Below is a small trained network, with its code and all its weights. Each question gives an input and a class and asks what happens when units are switched off, that is, made to give their printed mean instead of their output.

import numpy as np


def w(rows, s, z=0):
    codes = np.array(rows[::2]) - 128.0
    scale = np.full(codes.shape[1], s)
    scale[-1] = z or s
    return codes * scale


def f(y):
    return np.maximum(y, 0)


def log_softmax(a):
    a = a - a.max(-1, keepdims=True)
    return a - np.log(np.exp(a).sum(-1, keepdims=True))


def net(x, mask):
    res = np.array(x, float).reshape(1, 3) / 4 @ E
    y = f(res @ A[0][:, :-1].T + A[0][:, -1])
    res = res + np.where(mask, y, B[0][:, -1]) @ B[0][:, :-1]
    return log_softmax(res[-1] @ U[:, :-1].T + U[:, -1])


A, B = {}, {}
E = w([
[240,47,184,181,77],'x0',
[254,86,77,38,221],'x1',
[79,73,130,158,163],'x2',
],0.0092)
A[0] = w([
[63,154,140,165,16,139],'N0',
[70,194,69,98,141,254],'N1',
[71,77,111,198,123,106],'N2',
[228,123,170,254,147,40],'N3',
[114,183,141,152,51,62],'N4',
[181,74,239,159,87,115],'N5',
],0.0096,0.0092)
B[0] = w([
[121,89,127,18,132,220],'N0',
[98,102,219,115,141,246],'N1',
[198,117,96,94,153,170],'N2',
[83,175,162,109,244,179],'N3',
[140,95,44,45,202,161],'N4',
[89,140,229,128,184,209],'N5',
],0.012)
U = w([
[130,108,187,73,150,247],'0',
[171,97,100,10,226,75],'1',
[27,211,205,102,202,41],'2',
[115,81,224,144,37,238],'3',
[136,96,85,157,46,78],'4',
[133,185,86,171,24,77],'5',
[129,124,53,167,103,71],'6',
],0.012)

Each question gives the input, the list of numbers given to net, and the class t.
The units are the neurons (one row each of A and B). Each row of codes is followed by its name. A weight is (code - 128) times the scale printed after its matrix; where a second scale follows, it is the last column's (A, B and U).
mask holds one flag per neuron, in row order. A switched-off neuron (its flag False) gives its mean, the last column of its row in B, instead of its output. The means were averaged over made-up inputs and are rounded, as every weight is.
A unit's drop is (log p(t) with every unit on - log p(t) with that unit switched off) / (log p(t) with every unit on - log p(t) with every unit switched off).
The circuit of an input: a set's keep is (log p(t) with only the set's units on - log p(t) with every unit switched off) / (log p(t) with every unit on - log p(t) with every unit switched off). Starting from all 6 units, units are removed one at a time, each time the one whose removal leaves the highest keep (on an exact tie, the one counted first), for as long as the keep stays at least 0.8.
circuit, biggest first: the units of the circuit, biggest drop first
k most important neurons: the k neurons with the biggest drops, biggest first
drop when u is switched off: that unit's drop, to one decimal
input [8,2,-1], class 2: circuit, biggest first : N3, N5
input [0,-5,-3], class 1: most important neuron : N4
input [-4,-7,3], class 1: circuit, biggest first : N0, N2
input [1,-2,-1], class 3: circuit, biggest first : N3, N4
input [-2,-2,8], class 0: circuit, biggest first : N2, N3
input [-3,-7,-4], class 1: circuit, biggest first : N4, N0
input [7,-6,5], class 2: 2 most important neurons : N5, N3
input [-8,-8,7], class 1: 2 most important neurons : N0, N2
input [-6,4,-6], class 0: circuit, biggest first : N3, N1
input [-1,4,-5], class 0: circuit, biggest first : N0, N4
input [-4,-5,-7], class 0: circuit, biggest first : N3, N0
input [-7,-7,1], class 1: circuit, biggest first : N0, N4
input [5,-5,-1], class 1: 3 most important neurons : N0, N4, N1
input [7,1,5], class 2: 2 most important neurons : N3, N5
input [8,-6,-3], class 2: most important neuron : N5
input [-4,-6,-8], class 0: 2 most important neurons : N1, N2
input [-8,-8,2], class 1: 4 most important neurons : N0, N4, N2, N5
input [1,-2,0], class 3: 2 most important neurons : N3, N4
input [-3,3,-6], class 0: 2 most important neurons : N3, N5
input [8,1,-2], class 2: most important neuron : N3
input [-2,-2,1], class 3: 3 most important neurons : N3, N4, N5
input [8,-1,3], class 2: drop when N3 is switched off : 0.3
input [2,-4,-2], class 1: drop when N1 is switched off : 0.2
input [1,7,-8], class 0: drop when N0 is switched off : 0.7
input [6,-6,1], class 1: drop when N3 is switched off : 0.0
